Here is a tiny trained network, its code and every weight. The questions are about switching its units off for an input and a class, where a switched-off unit gives its printed mean instead of its output.

import numpy as np


def w(rows, s, z=0):
    codes = np.array(rows[::2]) - 128.0
    scale = np.full(codes.shape[1], s)
    scale[-1] = z or s
    return codes * scale


def f(y):
    return y / 2 * (1 + np.tanh(0.7978845608 * (y + 0.044715 * y**3)))


def log_softmax(a):
    a = a - a.max(-1, keepdims=True)
    return a - np.log(np.exp(a).sum(-1, keepdims=True))


def net(x, mask):
    res = np.array(x, float).reshape(1, 5) / 4 @ E
    y = f(res @ A[0][:, :-1].T + A[0][:, -1])
    res = res + np.where(mask, y, B[0][:, -1]) @ B[0][:, :-1]
    return log_softmax(res[-1] @ U[:, :-1].T + U[:, -1])


A, B = {}, {}
E = w([
[52,71,4,207,140,50,187,145],'x0',
[137,134,122,133,138,133,139,126],'x1',
[112,111,131,121,117,128,106,114],'x2',
[127,25,178,102,102,189,231,136],'x3',
[149,130,126,143,126,132,129,121],'x4',
],0.015)
A[0] = w([
[144,211,75,136,129,100,28,145,66],'N1',
[120,223,106,145,153,65,42,142,45],'N2',
[119,82,158,101,90,192,213,165,16],'N3',
[138,68,155,124,65,169,200,146,4],'N4',
[220,210,231,33,131,189,75,126,151],'N5',
[151,11,159,110,122,221,220,124,50],'N6',
[58,79,1,174,152,43,180,120,176],'N7',
[115,215,81,125,142,120,57,128,12],'N8',
],0.013,0.0037)
B[0] = w([
[132,171,150,50,160,70,201,31,192],'N1',
[138,169,152,38,174,75,138,92,195],'N2',
[49,136,152,102,198,123,103,127,184],'N3',
[129,118,185,65,149,54,180,101,179],'N4',
[52,61,4,186,27,224,60,201,248],'N5',
[161,218,193,83,231,92,171,95,212],'N6',
[66,63,80,204,5,169,74,204,252],'N7',
[92,182,194,61,147,97,143,59,178],'N8',
],0.014,0.034)
U = w([
[68,53,60,237,68,196,69,202,254],'0',
[132,194,207,50,249,85,180,67,2],'1',
],0.013,0.0032)

Each question gives the input, the list of numbers given to net, and the class t.
The units are the neurons (one row each of A and B). Each row of codes is followed by its name. A weight is (code - 128) times the scale printed after its matrix; where a second scale follows, it is the last column's (A, B and U).
mask holds one flag per neuron, in row order. A switched-off neuron (its flag False) gives its mean, the last column of its row in B, instead of its output. The means were averaged over made-up inputs and are rounded, as every weight is.
A unit's drop is (log p(t) with every unit on - log p(t) with that unit switched off) / (log p(t) with every unit on - log p(t) with every unit switched off).
most important unit: the unit with the biggest drop
top k neurons: the k neurons with the biggest drops, biggest first
drop when u is switched off: that unit's drop, to one decimal
input [7,-5,-3,8,0], class 1: most important unit -> N6
input [4,1,-6,6,1], class 1: top 2 neurons -> [N5, N6]
input [-5,-1,4,6,-7], class 1: top 3 neurons -> [N6, N7, N4]
input [-4,1,2,-6,-7], class 1: top 2 neurons -> [N7, N1]
input [-6,-5,7,7,7], class 1: top 3 neurons -> [N6, N7, N4]
input [6,-1,-7,7,-5], class 1: top 2 neurons -> [N6, N5]
input [3,3,5,4,1], class 1: top 2 neurons -> [N5, N6]
input [6,-4,-5,7,7], class 1: top 3 neurons -> [N6, N5, N4]
input [1,6,6,3,-1], class 1: drop when N5 is switched off -> 1.1
input [-2,-4,5,-3,1], class 1: drop when N7 is switched off -> 2.4
input [3,-8,5,-5,0], class 1: drop when N8 is switched off -> 0.0
